The symbols move the units like this.
j651: ε>j651, τ>j385
j347: ε>j120, τ>j730
j773: ε>j339, τ>j288
j909: ε>j722, τ>j65
j992: ε>j534, τ>j13
j36: ε>j84, τ>j460
j65: ε>j594, τ>j543
j675: ε>j574, τ>j120
j781: ε>j815, τ>j84
j119: ε>j918, τ>j339
j223: ε>j84, τ>j339
j515: ε>j27, τ>j385
j13: ε>j953, τ>j847
j864: ε>j651, τ>j281
j661: ε>j222, τ>j818
j514: ε>j385, τ>j647
j438: ε>j406, τ>j815
j69: ε>j349, τ>j821
j918: ε>j644, τ>j549
j547: ε>j485, τ>j345
j406: ε>j705, τ>j350
j308: ε>j96, τ>j349
j512: ε>j349, τ>j566
j821: ε>j65, τ>j730
j760: ε>j96, τ>j816
j120: ε>j730, τ>j308
j28: ε>j209, τ>j437
j541: ε>j800, τ>j512
j889: ε>j864, τ>j192
j749: ε>j30, τ>j689
j27: ε>j144, τ>j864
j391: ε>j43, τ>j28
j815: ε>j84, τ>j876
j632: ε>j350, τ>j511
j507: ε>j909, τ>j98
j241: ε>j339, τ>j952
j485: ε>j345, τ>j248
j12: ε>j342, τ>j223
j949: ε>j52, τ>j632
j398: ε>j406, τ>j999
j62: ε>j541, τ>j800
j503: ε>j809, τ>j252
j663: ε>j460, τ>j583
j929: ε>j391, τ>j43
j534: ε>j13, τ>j953
j52: ε>j632, τ>j929
j30: ε>j962, τ>j98
j574: ε>j889, τ>j144
j281: ε>j647, τ>j285
j56: ε>j996, τ>j153
j556: ε>j119, τ>j918
j916: ε>j503, τ>j350
j92: ε>j549, τ>j48
j201: ε>j437, τ>j36
j96: ε>j349, τ>j62
j453: ε>j864, τ>j651
j339: ε>j437, τ>j241
j222: ε>j339, τ>j339
j349: ε>j962, τ>j237
j345: ε>j982, τ>j992
j437: ε>j36, τ>j663
j288: ε>j241, τ>j373
j689: ε>j98, τ>j347
j798: ε>j12, τ>j342
j248: ε>j515, τ>j27
j48: ε>j12, τ>j648
j800: ε>j816, τ>j229
j953: ε>j847, τ>j69
j647: ε>j675, τ>j574
j183: ε>j916, τ>j503
j350: ε>j511, τ>j465
j43: ε>j28, τ>j201
j273: ε>j798, τ>j92
j999: ε>j909, τ>j84
j847: ε>j69, τ>j507
j543: ε>j465, τ>j916
j229: ε>j566, τ>j760
j460: ε>j583, τ>j398
j890: ε>j760, τ>j977
j209: ε>j918, τ>j666
j305: ε>j749, τ>j547
j876: ε>j953, τ>j929
j982: ε>j248, τ>j760
j385: ε>j56, τ>j349
j996: ε>j647, τ>j62
j747: ε>j209, τ>j92
j252: ε>j547, τ>j485
j594: ε>j977, τ>j183
j192: ε>j223, τ>j288
j641: ε>j648, τ>j441
j809: ε>j252, τ>j547
j816: ε>j305, τ>j749
j511: ε>j648, τ>j992
j722: ε>j949, τ>j543
j566: ε>j514, τ>j385
j583: ε>j398, τ>j406
j705: ε>j583, τ>j648
j549: ε>j273, τ>j798
j952: ε>j661, τ>j222
j644: ε>j373, τ>j56
j285: ε>j780, τ>j62
j98: ε>j347, τ>j120
j144: ε>j192, τ>j556
j648: ε>j747, τ>j438
j666: ε>j48, τ>j641
j818: ε>j36, τ>j209
j962: ε>j69, τ>j248
j977: ε>j816, τ>j305
j237: ε>j248, τ>j515
j780: ε>j248, τ>j541
j84: ε>j350, τ>j705
j342: ε>j223, τ>j773
j730: ε>j308, τ>j96
j441: ε>j781, τ>j781
j373: ε>j952, τ>j661
j55: ε>j285, τ>j780
j153: ε>j647, τ>j675
j465: ε>j992, τ>j534

The rows follow the links: the fewer symbols apart two units are, the more alike their rows tend to be.

Known rows, each with its unit:
-195 225 501 66 -278 239 -15 -17 -179 213 587 -145 526 86 481 -327 -390 -81 379 -170 86 -145 -6 618 506 -115 2 -556 411 258 -108 -189 696 -426 -223 261 342 37 -447 -187 -388 -321 23 -516 -385 632 482 464 359 -74 -717 378 279 693 -16 894 -335 78 -43 328 -628 72 506 -174 190 -296 -30: j541
-234 243 164 -350 -911 -624 74 -171 518 311 -798 354 -300 20 652 58 174 312 -400 -152 -7 101 309 -56 -230 -472 609 2 -34 -334 391 558 -28 -227 22 -399 -414 6 -684 -377 -222 -191 -38 100 228 -578 276 -101 229 159 369 -759 32 -254 444 305 242 631 221 148 590 322 -419 408 -318 126 51: j13
170 -145 -125 331 693 659 -59 231 -549 -210 855 -384 429 4 -493 -114 -286 -269 441 108 -18 -193 -229 182 323 369 -521 -115 187 389 -401 -619 262 82 -82 465 431 27 461 280 88 104 43 -231 -266 654 -133 221 -81 -192 -562 876 53 351 -437 -8 -327 -567 -187 -78 -733 -209 476 -434 318 -195 -52: j144
-78 86 234 -334 -526 -641 229 -436 362 107 -761 365 -124 12 507 -74 336 140 -678 -60 120 231 174 -172 -285 -442 685 30 -406 -323 432 441 -93 -163 96 -532 -408 14 -389 -268 59 -103 13 119 169 -483 315 -299 57 82 673 -962 -51 -358 483 134 352 517 244 208 785 271 -369 502 -384 147 -10: j543
-204 -182 -885 -1 -53 -15 -299 501 418 208 -467 -32 -926 -197 -374 717 -52 311 265 145 -213 -242 172 -287 -336 228 -370 648 168 -208 -272 417 -534 450 193 -25 -134 -190 149 289 -98 172 5 675 668 -547 -829 -40 16 162 64 225 -54 -464 -135 -850 175 -130 2 -526 84 -50 -387 -153 30 313 184: j28
-71 304 776 -166 -476 -225 231 -372 -95 145 86 123 639 176 736 -561 -43 -71 -215 -221 172 120 52 411 292 -418 506 -594 38 83 298 -68 615 -543 -174 -95 39 128 -625 -431 -253 -339 21 -569 -454 321 841 181 284 -106 -141 -360 168 422 339 1000 -112 432 96 545 3 224 221 199 -153 -255 -111: j689
-103 315 427 94 -327 270 8 205 -306 140 566 -180 582 112 332 -312 -423 -62 372 -162 -60 -189 21 546 465 -50 27 -523 491 282 -66 -341 687 -383 -245 325 233 96 -473 -238 -427 -218 -27 -574 -413 567 427 482 400 -66 -780 530 241 577 -90 865 -342 41 -79 281 -593 125 449 -261 106 -316 -13: j62
209 86 624 -282 -146 -465 447 -635 -60 -158 -369 309 479 103 422 -483 409 -146 -811 -45 200 355 -35 -128 -101 -452 717 -245 -607 -150 521 -7 103 -265 48 -398 -289 119 -171 -286 247 -72 25 -256 -224 -118 685 -344 -134 -85 720 -906 -94 -113 495 411 231 360 190 435 696 193 -134 491 -343 -41 -126: j594
-190 135 28 199 -113 452 -174 359 -230 203 663 -306 268 27 77 -16 -518 3 640 -85 -78 -320 -25 528 450 162 -322 -303 613 300 -346 -250 549 -199 -207 408 389 -17 -256 -2 -451 -170 8 -330 -197 575 37 535 385 -61 -936 832 290 563 -264 515 -380 -155 -137 51 -854 -12 468 -462 274 -249 21: j651
425 -365 -337 245 1067 272 -68 -98 -274 -407 280 -131 -104 -15 -802 74 258 -261 25 188 22 176 -359 -394 -186 473 -526 374 -359 52 -210 -295 -561 497 113 183 128 37 1018 445 591 344 -25 283 -28 74 -480 -304 -625 -96 297 107 -278 -139 -306 -858 19 -552 -135 -297 -21 -352 -27 -137 233 129 -96: j549
118 137 888 -137 -60 -147 398 -619 -290 -225 113 197 805 169 474 -657 199 -259 -582 -115 277 301 -87 148 256 -456 635 -617 -416 70 422 -198 420 -473 -83 -271 -44 150 -220 -325 183 -156 29 -560 -461 272 885 -149 -28 -121 334 -509 12 221 353 787 29 248 119 542 256 138 234 370 -185 -226 -161: j890
-197 -34 -743 -115 -376 -273 -260 382 595 254 -714 102 -960 -157 -148 634 27 385 141 59 -249 -139 241 -321 -472 112 -151 632 185 -334 -90 549 -523 368 159 -137 -315 -170 -88 117 -148 112 -65 620 620 -709 -686 -79 48 230 151 -74 -82 -529 -6 -735 237 128 66 -456 304 74 -542 -18 -91 319 192: j84
-279 47 -309 -271 -649 -485 -38 71 633 253 -910 324 -737 -120 264 421 179 355 -276 -18 -63 12 326 -283 -382 -255 298 332 -115 -405 216 680 -435 75 196 -435 -427 -135 -353 -133 -65 -24 -22 458 537 -800 -188 -201 97 222 490 -560 -46 -548 271 -315 355 397 178 -157 608 161 -580 331 -281 285 166: j511
63 -25 -63 305 406 540 -162 286 -348 17 817 -396 321 59 -261 -63 -383 -178 642 -15 -65 -231 -196 358 367 358 -558 -125 459 383 -424 -497 350 29 -161 547 440 48 201 163 -185 0 16 -277 -306 665 -138 402 46 -140 -791 840 119 537 -367 174 -393 -388 -214 -18 -821 -163 462 -514 362 -203 -36: j889
-129 33 55 287 189 551 -180 299 -283 73 801 -316 283 34 -84 -72 -442 -115 662 -58 -5 -263 -139 494 483 245 -461 -274 506 334 -405 -344 457 -100 -165 483 513 1 12 74 -259 -111 9 -327 -242 644 2 413 176 -84 -836 821 233 595 -364 318 -396 -322 -186 8 -875 -130 513 -446 361 -217 -6: j574
435 -375 -329 200 1010 285 -1 -33 -293 -449 239 -132 -90 -47 -851 117 263 -268 -47 239 5 158 -326 -429 -196 445 -447 349 -403 51 -188 -306 -548 487 159 145 84 4 993 449 613 376 -12 297 36 16 -488 -341 -594 -111 346 127 -290 -274 -302 -890 50 -556 -133 -340 55 -327 -48 -93 161 142 -67: j273
-212 291 455 -11 -479 96 45 39 -131 284 417 -122 519 126 561 -323 -384 -32 271 -199 63 -190 74 586 468 -224 181 -513 445 238 9 -171 768 -471 -267 188 226 31 -646 -301 -507 -340 62 -553 -333 499 516 457 468 -79 -681 292 293 585 87 991 -288 228 -2 378 -489 180 421 -189 36 -291 -18: j349
455 -382 -184 260 1129 427 54 -74 -485 -531 531 -218 225 -39 -833 -80 179 -340 36 194 71 142 -397 -321 -25 468 -476 179 -369 211 -229 -517 -333 377 75 225 213 59 984 420 604 343 16 96 -137 273 -318 -237 -575 -139 211 281 -233 -28 -380 -642 -42 -626 -150 -180 -181 -340 172 -159 254 -2 -129: j373
236 71 709 -234 -17 -372 421 -676 -154 -223 -203 297 582 138 370 -563 421 -192 -797 -65 256 392 -64 -120 -23 -409 651 -355 -605 -71 503 -43 101 -332 -3 -380 -199 140 -68 -262 324 -72 40 -298 -317 21 713 -335 -157 -117 644 -852 -80 -41 393 440 161 317 179 451 591 121 -44 475 -295 -82 -132: j345
-228 380 594 -35 -601 75 28 33 -98 181 360 -37 496 133 604 -357 -335 -12 212 -236 55 -115 91 567 462 -265 226 -617 406 202 85 -103 646 -530 -209 107 155 60 -692 -342 -484 -324 -12 -581 -389 395 631 435 450 -46 -616 243 267 533 99 999 -267 274 4 392 -422 164 384 -48 36 -289 -15: j308
371 -385 -361 251 1010 296 -15 -18 -273 -466 220 -119 -97 -63 -834 116 249 -233 -15 232 0 166 -335 -432 -214 430 -514 368 -380 69 -192 -254 -593 499 140 116 68 15 993 427 595 359 1 337 47 -6 -493 -334 -587 -78 363 154 -281 -237 -314 -907 68 -548 -154 -345 14 -363 -46 -93 193 122 -73: j12
398 -392 -302 265 1082 398 -3 2 -382 -522 381 -151 52 -28 -841 8 212 -288 14 229 24 146 -351 -385 -114 441 -483 250 -396 115 -209 -376 -467 427 150 152 158 5 1001 462 579 364 1 211 -37 151 -423 -326 -593 -99 279 269 -250 -153 -377 -802 -4 -627 -161 -285 -85 -342 58 -108 232 69 -105: j339
420 -391 -317 228 1063 337 22 -42 -367 -508 335 -154 17 -77 -841 46 243 -294 -49 247 -11 142 -316 -407 -145 407 -445 298 -434 122 -217 -367 -464 442 154 128 113 24 991 455 596 353 5 246 2 74 -426 -335 -562 -111 353 212 -272 -227 -338 -826 58 -604 -136 -288 -11 -319 27 -132 158 88 -84: j342
-221 340 502 128 -403 288 -91 144 -201 149 569 -135 429 111 400 -283 -427 -26 444 -228 30 -148 35 569 512 -101 -5 -584 476 281 -51 -178 613 -424 -216 270 261 51 -536 -257 -443 -288 -2 -566 -372 492 483 477 394 -22 -780 516 296 588 -77 860 -340 86 -92 275 -619 66 476 -178 161 -304 -8: j512

Each walk starts at a row. The symbols on each line, taken left to right, move it on to the next unit.
Each answer is a row, close to the row of the unit it stands for.
---
-116 123 70 -352 -653 -682 145 -269 492 238 -860 340 -343 15 500 63 289 235 -498 -91 -1 169 241 -188 -362 -410 594 182 -187 -376 377 503 -133 -88 75 -448 -442 -2 -434 -294 -73 -89 -16 187 246 -601 141 -194 107 159 565 -869 -36 -389 485 48 329 535 210 118 708 276 -489 419 -388 157 19
ε ε ε τ ε: -396 414 545 -211 -978 -297 44 -62 266 335 -246 226 122 39 872 -180 -134 212 -69 -230 63 -43 309 387 197 -511 527 -447 221 -142 313 371 447 -516 -106 -223 -92 -19 -930 -444 -455 -383 -3 -317 -92 -101 640 198 499 109 -166 -304 274 198 346 880 -15 567 149 382 79 290 29 243 -178 -103 74
ε ε ε τ ε τ τ τ: -209 43 -329 -319 -582 -592 7 -2 579 279 -942 296 -673 -75 269 362 198 356 -345 9 -62 -12 318 -266 -450 -239 356 401 -98 -415 214 623 -315 93 129 -411 -430 -90 -325 -115 -90 -25 13 452 495 -734 -223 -204 105 196 491 -611 -63 -538 353 -276 360 398 200 -95 658 196 -551 305 -317 270 128
---
172 -384 -689 203 725 277 -175 199 -17 -264 29 -121 -473 -149 -771 397 131 -30 121 223 -71 -35 -157 -434 -248 439 -562 547 -168 -32 -300 -20 -608 551 208 93 46 -105 758 476 416 338 3 530 318 -189 -738 -266 -418 -7 251 279 -215 -373 -354 -1019 102 -502 -122 -491 21 -318 -177 -172 174 232 31
τ τ ε ε τ: 402 -380 -412 241 1029 306 -67 1 -263 -395 268 -178 -174 -47 -836 112 200 -201 97 194 -21 138 -313 -387 -203 495 -558 395 -272 90 -280 -294 -556 523 128 222 115 9 989 458 533 359 -22 316 9 46 -580 -249 -575 -50 280 221 -268 -180 -358 -911 8 -572 -160 -365 -60 -350 -44 -158 238 94 -78
ε ε τ τ ε τ τ: -301 337 321 -354 -995 -535 86 -144 421 390 -621 315 -87 24 820 -29 18 229 -289 -214 50 4 324 182 -53 -522 638 -200 101 -246 382 480 259 -377 -38 -369 -275 -13 -867 -438 -376 -306 7 -111 92 -332 479 61 398 149 123 -585 142 -46 460 637 119 662 203 264 415 360 -204 320 -334 -13 53
---
260 -10 693 -168 152 -265 487 -710 -287 -286 -75 209 707 104 298 -591 358 -295 -826 -3 259 391 -120 -90 41 -404 628 -368 -684 -2 441 -212 218 -314 -16 -343 -120 161 -19 -241 380 -48 27 -350 -340 132 733 -333 -160 -148 610 -754 -96 -33 385 462 156 221 184 460 518 106 77 443 -278 -100 -181
ε ε ε τ ε τ τ ε: 320 -351 -161 356 1008 587 -64 35 -505 -448 732 -288 250 -10 -732 -57 -27 -329 240 169 48 20 -379 -105 188 446 -601 42 -137 268 -369 -524 -168 276 8 353 360 18 859 416 420 228 8 -3 -210 482 -299 -49 -371 -170 -117 577 -137 161 -433 -466 -167 -665 -209 -211 -453 -357 312 -294 363 -46 -71
τ τ τ τ ε τ: -183 331 646 -27 -471 78 36 -55 -180 160 424 -30 562 161 592 -384 -277 -45 192 -241 78 -77 47 555 476 -246 233 -649 321 207 78 -183 649 -492 -221 125 194 93 -612 -336 -384 -305 -18 -595 -433 507 678 420 388 -47 -558 187 244 596 88 1032 -269 236 -21 403 -407 122 392 -3 56 -315 -39
---
-68 167 767 47 -148 125 196 -359 -292 28 537 -19 759 149 521 -536 -141 -220 -4 -154 275 75 -99 516 505 -260 250 -676 55 247 99 -257 687 -496 -183 62 312 73 -355 -244 -142 -324 77 -605 -517 637 754 216 220 -144 -335 1 214 634 123 939 -235 121 18 518 -355 78 517 50 50 -312 -95
τ τ ε ε ε τ ε: -16 130 115 252 141 521 -149 343 -348 9 768 -323 369 70 -88 -134 -446 -111 624 -75 -89 -222 -104 458 429 276 -406 -307 521 372 -305 -436 468 -132 -194 492 411 45 -15 23 -294 -64 -8 -397 -340 628 43 486 175 -107 -860 850 197 584 -341 392 -417 -281 -201 37 -809 -107 497 -465 305 -270 -9
ε ε ε ε τ τ: 361 -337 -182 346 1062 556 -92 93 -479 -458 652 -258 174 -22 -797 -36 15 -307 235 187 25 64 -357 -176 70 476 -585 114 -182 244 -319 -518 -272 326 45 339 322 53 918 434 439 285 -5 35 -181 346 -341 -118 -455 -147 -67 533 -175 75 -461 -543 -167 -673 -191 -262 -383 -382 261 -265 344 -46 -86
---
-192 174 95 173 -151 471 -160 395 -241 150 668 -295 333 42 104 -88 -509 -38 584 -78 -55 -338 21 510 454 121 -270 -361 579 312 -279 -309 588 -246 -199 433 383 -6 -296 -20 -434 -151 -17 -419 -248 569 147 518 372 -47 -911 838 261 559 -271 562 -381 -121 -148 93 -781 47 484 -398 245 -256 22
ε ε τ τ τ τ τ: -115 228 420 140 -129 356 -14 88 -323 90 666 -223 634 104 257 -325 -413 -143 351 -131 38 -166 -32 534 527 -22 -34 -542 402 331 -115 -377 693 -388 -226 307 317 73 -363 -184 -360 -193 11 -563 -425 630 453 473 346 -139 -722 565 261 614 -108 815 -351 -39 -63 310 -626 81 534 -293 152 -311 -40
ε τ τ ε τ ε τ: 336 -244 -189 379 934 648 -75 163 -524 -413 739 -293 247 -30 -749 -49 -41 -308 302 161 -33 20 -357 -144 129 484 -602 64 -49 346 -301 -557 -168 271 30 409 301 22 801 366 340 246 -20 -46 -241 412 -282 -1 -373 -136 -193 667 -129 165 -507 -446 -225 -623 -230 -219 -481 -352 324 -347 367 -65 -93
---
216 3 579 -227 -22 -450 398 -716 -49 -207 -382 329 327 73 328 -432 492 -161 -794 -30 264 427 -56 -220 -138 -400 660 -199 -661 -176 460 68 -51 -201 59 -433 -271 89 13 -198 374 -46 30 -118 -191 -221 556 -442 -211 -46 797 -965 -147 -189 422 205 267 322 174 354 745 120 -183 547 -292 30 -133
ε ε ε ε ε: 291 -27 674 -165 169 -303 458 -723 -217 -299 -117 239 624 141 299 -569 449 -265 -796 -4 266 417 -122 -165 -27 -368 642 -346 -734 -39 461 -151 122 -259 -1 -351 -172 152 53 -204 410 -39 37 -310 -299 55 700 -396 -229 -136 725 -818 -128 -44 391 371 176 228 184 455 588 79 39 462 -267 -94 -182
ε ε ε τ ε τ τ τ: -129 263 692 34 -271 170 120 -144 -268 97 529 -71 709 143 496 -474 -281 -129 136 -181 144 -65 -27 544 500 -217 221 -625 224 286 55 -299 711 -487 -205 147 276 65 -447 -272 -260 -278 43 -644 -451 587 687 307 310 -88 -498 228 237 627 61 984 -286 124 -14 440 -431 84 489 -69 91 -332 -71
---
-209 378 592 -92 -664 -54 100 -65 -63 283 187 8 501 117 686 -327 -310 33 100 -253 52 -98 139 554 374 -319 334 -581 356 131 148 -54 721 -539 -218 41 95 80 -726 -411 -477 -322 11 -552 -338 362 646 383 471 -41 -511 74 270 474 201 1027 -200 377 28 421 -286 244 327 -13 -52 -274 -23
ε τ τ τ τ τ τ: -137 312 613 93 -300 258 50 8 -249 70 547 -65 626 132 442 -412 -346 -108 255 -174 69 -79 10 558 520 -176 134 -645 335 265 16 -235 672 -469 -208 179 247 49 -472 -270 -317 -290 -6 -630 -460 550 626 383 328 -62 -609 366 251 607 -38 938 -325 87 -49 361 -523 87 487 -115 129 -327 -39
τ τ τ ε ε τ: -250 302 554 -303 -823 -414 190 -282 177 337 -323 206 283 103 880 -271 -60 107 -303 -214 93 24 226 321 124 -536 650 -407 82 -90 332 238 530 -497 -127 -267 -131 39 -825 -479 -377 -326 28 -335 -114 8 647 131 443 20 -23 -489 206 173 444 914 68 586 179 470 214 353 33 280 -265 -101 7
